Below are the code and all the weights of a small trained network. Each question names an input and a class and asks about switching units off, where a switched-off unit gives its printed mean instead of its output.

import numpy as np


def w(rows, s, z=0):
    codes = np.array(rows[::2]) - 128.0
    scale = np.full(codes.shape[1], s)
    scale[-1] = z or s
    return codes * scale


def norm(h):
    return h / np.sqrt((h * h).mean(-1, keepdims=True) + 1e-5)


def f(y):
    return y / 2 * (1 + np.tanh(0.7978845608 * (y + 0.044715 * y**3)))


def log_softmax(a):
    a = a - a.max(-1, keepdims=True)
    return a - np.log(np.exp(a).sum(-1, keepdims=True))


def net(x, mask):
    res = np.array(x, float).reshape(1, 5) / 4 @ E
    u = 0
    for l in range(4):
        y = f(norm(res) @ A[l][:, :-1].T + A[l][:, -1])
        res = res + np.where(mask[u : u + 6], y, B[l][:, -1]) @ B[l][:, :-1]
        u += 6
    return log_softmax(norm(res)[-1] @ U[:, :-1].T + U[:, -1])


A, B = {}, {}
E = w([
[76,152,99,158,208],'x0',
[202,44,59,177,95],'x1',
[67,95,89,145,150],'x2',
[88,172,129,183,4],'x3',
[108,54,195,185,83],'x4',
],0.0038)
A[0] = w([
[170,191,129,120,58,106],'0.n0',
[154,90,117,255,121,2],'0.n1',
[81,103,23,208,141,88],'0.n2',
[101,91,198,197,70,79],'0.n3',
[162,182,137,116,165,135],'0.n4',
[176,161,95,114,53,90],'0.n5',
],0.0078,0.005)
B[0] = w([
[152,135,84,98,51,225],'0.n0',
[254,144,136,215,93,148],'0.n1',
[121,150,83,233,157,252],'0.n2',
[109,145,177,152,99,220],'0.n3',
[139,182,130,135,117,196],'0.n4',
[77,91,64,105,48,199],'0.n5',
],0.0074,0.0021)
A[1] = w([
[180,93,55,175,169,226],'1.n0',
[142,14,128,130,151,78],'1.n1',
[178,57,187,85,134,254],'1.n2',
[59,177,218,117,98,194],'1.n3',
[97,197,131,117,144,118],'1.n4',
[188,2,106,81,161,15],'1.n5',
],0.0078,0.00091)
B[1] = w([
[103,171,133,213,81,252],'1.n0',
[160,253,149,108,86,177],'1.n1',
[117,214,116,180,104,196],'1.n2',
[102,45,145,149,143,243],'1.n3',
[151,87,99,74,165,187],'1.n4',
[66,245,245,127,47,205],'1.n5',
],0.0061,0.0028)
A[2] = w([
[146,171,153,127,118,35],'2.n0',
[247,149,108,112,146,84],'2.n1',
[187,172,150,124,148,96],'2.n2',
[112,109,124,185,71,31],'2.n3',
[186,115,150,113,57,4],'2.n4',
[102,123,135,52,189,72],'2.n5',
],0.012,0.0041)
B[2] = w([
[81,145,156,154,110,140],'2.n0',
[254,106,150,137,60,151],'2.n1',
[164,173,152,120,83,176],'2.n2',
[185,116,129,81,162,252],'2.n3',
[53,122,58,119,144,202],'2.n4',
[148,132,107,36,206,243],'2.n5',
],0.0073,0.0027)
A[3] = w([
[84,152,74,159,217,75],'3.n0',
[100,2,200,151,94,2],'3.n1',
[113,134,169,135,68,46],'3.n2',
[106,164,92,128,204,106],'3.n3',
[161,87,162,204,68,169],'3.n4',
[94,167,87,46,161,50],'3.n5',
],0.0078,0.0029)
B[3] = w([
[81,235,27,154,132,200],'3.n0',
[2,102,214,80,159,173],'3.n1',
[58,148,109,138,193,153],'3.n2',
[75,180,99,119,172,187],'3.n3',
[100,29,193,71,218,253],'3.n4',
[142,37,135,134,167,186],'3.n5',
],0.0059,0.0029)
U = w([
[49,50,204,108,126,177],'0',
[116,211,216,147,75,190],'1',
[181,59,156,219,102,128],'2',
[110,135,104,51,224,162],'3',
[114,87,55,89,5,171],'4',
[96,178,45,192,151,47],'5',
[225,155,127,75,107,2],'6',
],0.02,0.0013)

Each question gives the input, the list of numbers given to net, and the class t.
The units are the neurons (one row each of A and B). Each row of codes is followed by its name. A weight is (code - 128) times the scale printed after its matrix; where a second scale follows, it is the last column's (A, B and U).
mask holds one flag per neuron, layer by layer. A switched-off neuron (its flag False) gives its mean, the last column of its row in B, instead of its output. The means were averaged over made-up inputs and are rounded, as every weight is.
A unit's drop is (log p(t) with every unit on - log p(t) with that unit switched off) / (log p(t) with every unit on - log p(t) with every unit switched off).
The circuit of an input: a set's keep is (log p(t) with only the set's units on - log p(t) with every unit switched off) / (log p(t) with every unit on - log p(t) with every unit switched off). Starting from the 12 units with the biggest drops (on a tie, the unit counted first), units are removed one at a time, each time the one whose removal leaves the highest keep (on an exact tie, the one counted first), for as long as the keep stays at least 0.8.
units of the circuit, in order: the units of the circuit, biggest drop first
unit that matters most: the unit with the biggest drop
top k neurons: the k neurons with the biggest drops, biggest first
top k neurons in layer l: the k neurons of layer l with the biggest drops, biggest first
drop when u is switched off: that unit's drop, to one decimal
input [2,7,0,6,-3], class 2: units of the circuit, in order	0.n1, 3.n4
input [7,5,0,4,1], class 2: units of the circuit, in order	0.n1
input [-1,4,2,-1,-8], class 5: top 2 neurons in layer 1	1.n0, 1.n1
input [-4,-5,-1,3,-7], class 4: top 2 neurons	0.n0, 0.n5
input [-1,7,4,-5,-5], class 1: top 2 neurons	1.n5, 1.n1
input [-3,5,-6,-2,-7], class 4: top 2 neurons	0.n5, 2.n4
input [0,3,1,3,-4], class 4: top 2 neurons in layer 0	0.n5, 0.n0
input [-7,6,-7,3,8], class 0: top 3 neurons	3.n4, 0.n3, 3.n1
input [3,2,7,7,3], class 2: top 3 neurons in layer 0	0.n2, 0.n1, 0.n3
input [8,6,7,-7,7], class 5: top 3 neurons	0.n2, 3.n0, 2.n1
input [-3,-4,0,3,0], class 0: top 2 neurons	1.n3, 3.n1
input [-4,-5,-6,0,-1], class 4: top 2 neurons	0.n0, 2.n4
input [6,6,-2,-4,-7], class 5: top 2 neurons	1.n0, 0.n1
input [-1,-2,-7,-4,-4], class 6: units of the circuit, in order	2.n1
input [7,4,-3,-3,-6], class 5: top 2 neurons	1.n0, 0.n1
input [7,-5,-6,7,-1], class 3: top 2 neurons	1.n4, 1.n0
input [-1,-2,-2,0,-1], class 6: top 3 neurons in layer 0	0.n3, 0.n4, 0.n0
input [0,4,5,7,-1], class 2: top 2 neurons in layer 0	0.n2, 0.n1
input [-4,5,2,-2,4], class 1: top 2 neurons	1.n5, 1.n1
input [-2,3,-7,0,2], class 4: unit that matters most	2.n4
input [-3,-4,2,0,1], class 0: drop when 1.n3 is switched off	3.7
input [1,0,8,-6,7], class 1: drop when 1.n1 is switched off	0.4
input [-8,-4,1,3,-1], class 4: drop when 0.n0 is switched off	0.8
input [3,-2,7,6,3], class 0: top 2 neurons	0.n3, 2.n5
